Here is a tiny trained network, its code and every weight. The questions are about switching its units off for an input and a target symbol, where a switched-off unit gives its printed mean instead of its output.

import numpy as np


def w(rows, s, z=0):
    codes = np.array(rows[::2]) - 128.0
    scale = np.full(codes.shape[1], s)
    scale[-1] = z or s
    return codes * scale


def f(y):
    return np.maximum(y, 0)


def softmax(a):
    e = np.exp(a - a.max(-1, keepdims=True))
    return e / e.sum(-1, keepdims=True)


def log_softmax(a):
    a = a - a.max(-1, keepdims=True)
    return a - np.log(np.exp(a).sum(-1, keepdims=True))


def net(x, mask):
    ids = ['αβγεηλμξπσψω'.index(c) for c in x.split()]
    T = len(ids)
    res = E[ids] + P[:T]
    r = res
    for j in range(3):
        rows = slice(2 * j, 2 * j + 2)
        q, k, v = (r @ M[0][rows].T for M in (Q, K, V))
        z = softmax(np.where(np.tri(T) > 0, q @ k.T / 2**0.5, -1e9)) @ v
        o = O[0][rows]
        res = res + np.where(mask[j], z, o[:, -1]) @ o[:, :-1]
    y = f(res @ A[0][:, :-1].T + A[0][:, -1])
    res = res + np.where(mask[3:15], y, B[0][:, -1]) @ B[0][:, :-1]
    return log_softmax(res[-1] @ U[:, :-1].T + U[:, -1])


Q, K, V, O, A, B = {}, {}, {}, {}, {}, {}
E = w([
[162,87,4,166,92,184,114,114,99,104,83],'α',
[115,107,142,208,108,149,84,101,134,86,78],'β',
[184,116,36,129,80,183,118,105,86,108,85],'γ',
[119,140,134,184,125,121,64,56,121,122,117],'ε',
[183,84,69,96,162,179,87,137,164,135,134],'η',
[126,173,120,173,143,161,17,167,140,118,102],'λ',
[122,160,171,166,125,175,60,148,140,126,139],'μ',
[179,95,113,108,204,234,112,151,127,172,137],'ξ',
[156,202,177,166,161,166,111,154,153,91,122],'π',
[216,139,149,117,239,183,139,149,108,167,121],'σ',
[139,142,172,138,199,144,53,108,167,75,155],'ψ',
[240,106,180,42,181,191,96,90,124,163,121],'ω',
],0.016)
P = w([
[78,20,27,70,72,98,193,185,27,142,107],'0',
[140,51,70,85,91,106,153,185,39,114,169],'1',
[99,87,69,101,101,165,159,128,92,147,67],'2',
[173,110,108,117,117,153,112,154,79,90,179],'3',
[110,113,109,113,129,179,137,106,134,167,53],'4',
[195,138,153,134,143,166,86,139,120,98,186],'5',
[135,143,171,123,157,187,123,80,189,197,61],'6',
[219,169,199,153,166,184,60,120,159,98,199],'7',
[159,176,221,131,187,206,101,56,238,211,55],'8',
[233,202,233,178,176,196,37,89,198,95,209],'9',
[126,197,227,168,171,220,87,27,246,185,33],'10',
],0.012)
Q[0] = w([
[33,110,121,89,122,82,171,114,171,215,18],'h1',
[184,123,105,137,154,254,111,90,152,137,81],'h1',
[219,120,99,158,155,165,35,143,84,49,217],'h2',
[185,152,100,152,109,239,100,105,115,133,43],'h2',
[21,121,127,92,133,73,198,94,179,207,58],'h3',
[142,113,105,158,129,199,117,46,142,170,34],'h3',
],0.063)
K[0] = w([
[36,85,2,186,53,119,43,142,110,98,100],'h1',
[81,207,239,220,127,110,50,105,170,115,114],'h1',
[214,78,201,69,182,151,61,52,172,144,165],'h2',
[61,182,214,216,101,110,55,114,203,104,127],'h2',
[40,105,53,153,16,21,183,87,80,93,94],'h3',
[64,190,185,199,98,98,69,110,189,88,119],'h3',
],0.058)
V[0] = w([
[193,190,34,139,254,13,138,99,160,73,75],'h1',
[71,154,29,139,173,105,50,42,67,243,218],'h1',
[66,34,103,220,228,96,116,163,184,86,123],'h2',
[210,185,55,248,39,153,193,159,136,250,169],'h2',
[164,59,203,226,205,168,206,40,3,123,107],'h3',
[85,108,92,99,186,210,241,148,234,78,200],'h3',
],0.024)
O[0] = w([
[60,122,83,85,125,124,154,105,87,133,193,46],'h1',
[147,181,151,202,178,171,123,71,118,97,191,99],'h1',
[109,132,143,93,96,240,160,97,140,184,109,124],'h2',
[61,90,120,155,86,110,40,44,95,141,94,69],'h2',
[157,73,73,156,146,163,188,136,2,129,125,252],'h3',
[102,122,152,150,94,203,86,191,118,48,143,88],'h3',
],0.0089,0.015)
A[0] = w([
[50,83,129,150,52,103,186,131,111,117,173,108],'n1',
[74,172,129,82,2,157,127,68,197,25,163,46],'n2',
[42,156,181,110,89,59,126,72,108,119,252,106],'n3',
[3,114,118,143,74,160,200,37,188,35,132,64],'n4',
[79,166,185,128,26,104,125,114,130,94,136,93],'n5',
[18,157,113,50,101,76,178,91,133,142,184,62],'n6',
[28,170,85,72,106,84,155,173,163,95,176,95],'n7',
[70,152,131,116,72,70,185,37,203,154,139,46],'n8',
[54,59,122,146,78,109,93,67,151,118,145,25],'n9',
[85,115,156,113,74,28,126,66,113,75,147,2],'n10',
[43,122,111,61,128,139,166,134,74,141,190,111],'n11',
[56,114,110,84,71,104,88,203,126,168,115,124],'n12',
],0.012,0.0097)
B[0] = w([
[100,136,130,141,158,112,93,114,104,166,145,172],'n1',
[93,52,28,135,106,108,165,135,157,195,191,143],'n2',
[138,106,149,81,120,131,107,144,189,171,47,132],'n3',
[60,114,125,247,186,136,150,180,149,24,83,137],'n4',
[181,88,76,129,179,143,142,128,155,147,153,132],'n5',
[113,165,200,201,123,70,97,103,125,111,102,137],'n6',
[116,134,133,173,86,178,127,153,74,148,82,153],'n7',
[130,125,22,65,140,164,108,170,86,90,156,196],'n8',
[104,227,71,104,78,92,196,158,156,38,63,143],'n9',
[189,56,147,41,37,175,153,95,92,198,212,135],'n10',
[87,186,152,175,82,64,75,137,160,172,106,255],'n11',
[93,112,204,103,178,110,156,42,129,94,178,215],'n12',
],0.012,0.0086)
U = w([
[102,185,131,142,189,107,152,140,88,91,89,13],'α',
[91,78,121,72,169,152,190,169,47,210,7,3],'β',
[180,157,155,82,58,116,149,96,52,105,140,100],'γ',
[175,199,142,177,200,133,178,16,64,152,198,77],'ε',
[118,98,131,166,156,118,154,146,139,138,186,106],'η',
[111,176,73,42,198,136,62,137,93,119,166,136],'λ',
[191,162,195,176,129,46,40,92,229,134,65,252],'μ',
[142,104,174,137,133,251,41,125,28,41,149,89],'ξ',
[61,119,247,60,181,81,132,101,64,71,160,237],'π',
[84,152,149,140,132,86,59,169,18,197,153,85],'σ',
[126,245,199,103,128,155,230,207,115,153,199,169],'ψ',
[183,120,133,114,216,28,164,216,55,103,158,45],'ω',
],0.0024,0.0046)

Each question gives the input, a string of symbols that net reads in full, and the target symbol t.
The units are the heads (2 rows each of Q, K, V and O) and the neurons (one row each of A and B). Each row of codes is followed by its name. A weight is (code - 128) times the scale printed after its matrix; where a second scale follows, it is the last column's (O, A, B and U).
mask holds one flag per unit, heads first, then neurons. A switched-off unit (its flag False) gives its mean, the last column of its rows in O or B, instead of its output. The means were averaged over made-up inputs and are rounded, as every weight is.
A unit's drop is (log p(t) with every unit on - log p(t) with that unit switched off) / (log p(t) with every unit on - log p(t) with every unit switched off).
The circuit of an input: a set's keep is (log p(t) with only the set's units on - log p(t) with every unit switched off) / (log p(t) with every unit on - log p(t) with every unit switched off). Starting from the 12 units with the biggest drops (on a tie, the unit counted first), units are removed one at a time, each time the one whose removal leaves the highest keep (on an exact tie, the one counted first), for as long as the keep stays at least 0.8.
units of the circuit, in order: the units of the circuit, biggest drop first
unit that matters most: the unit with the biggest drop
which heads matter: for each layer, one digit per head in row order, 1 if its drop is at least 0.15 and else 0, layers parted by /
input η μ η, target μ: units of the circuit, in order -> h1, h3
input μ μ α ω η σ μ λ, target σ: units of the circuit, in order -> h1, n11, h3
input λ ω ε μ α σ μ ω μ β, target ω: which heads matter -> 010
input ξ μ β ξ ω η, target ω: units of the circuit, in order -> h2
input σ β μ α ψ μ α π, target π: which heads matter -> 100
input γ ξ μ ψ β σ μ π, target σ: units of the circuit, in order -> h3, h1, n11
input η α σ η μ β π λ ω, target λ: units of the circuit, in order -> n8, h3
input ψ β λ λ, target λ: units of the circuit, in order -> n8, h3, h2
input γ ω ψ μ ξ μ η π ε σ ω, target ε: units of the circuit, in order -> h1, h3
input γ ε ψ β λ γ γ ξ η η, target ξ: which heads matter -> 001
input μ β μ η ξ β α μ ε μ ξ, target μ: units of the circuit, in order -> h3, h1
input γ λ η, target λ: units of the circuit, in order -> n8, h3
input ω π ψ μ σ β η ε μ ε, target μ: which heads matter -> 101
input ξ η μ ε γ ψ π ω, target ω: unit that matters most -> h2
input ξ π μ ψ μ ε γ ψ, target ψ: which heads matter -> 010
input μ γ ξ β α, target β: units of the circuit, in order -> h3, h1, h2
input σ ω ξ μ ξ ξ α σ ξ, target μ: which heads matter -> 101
input ε μ μ π ξ π ω, target π: which heads matter -> 100
input β ε μ μ σ λ γ, target λ: which heads matter -> 001
input ψ μ π μ β μ π ε, target π: unit that matters most -> h1
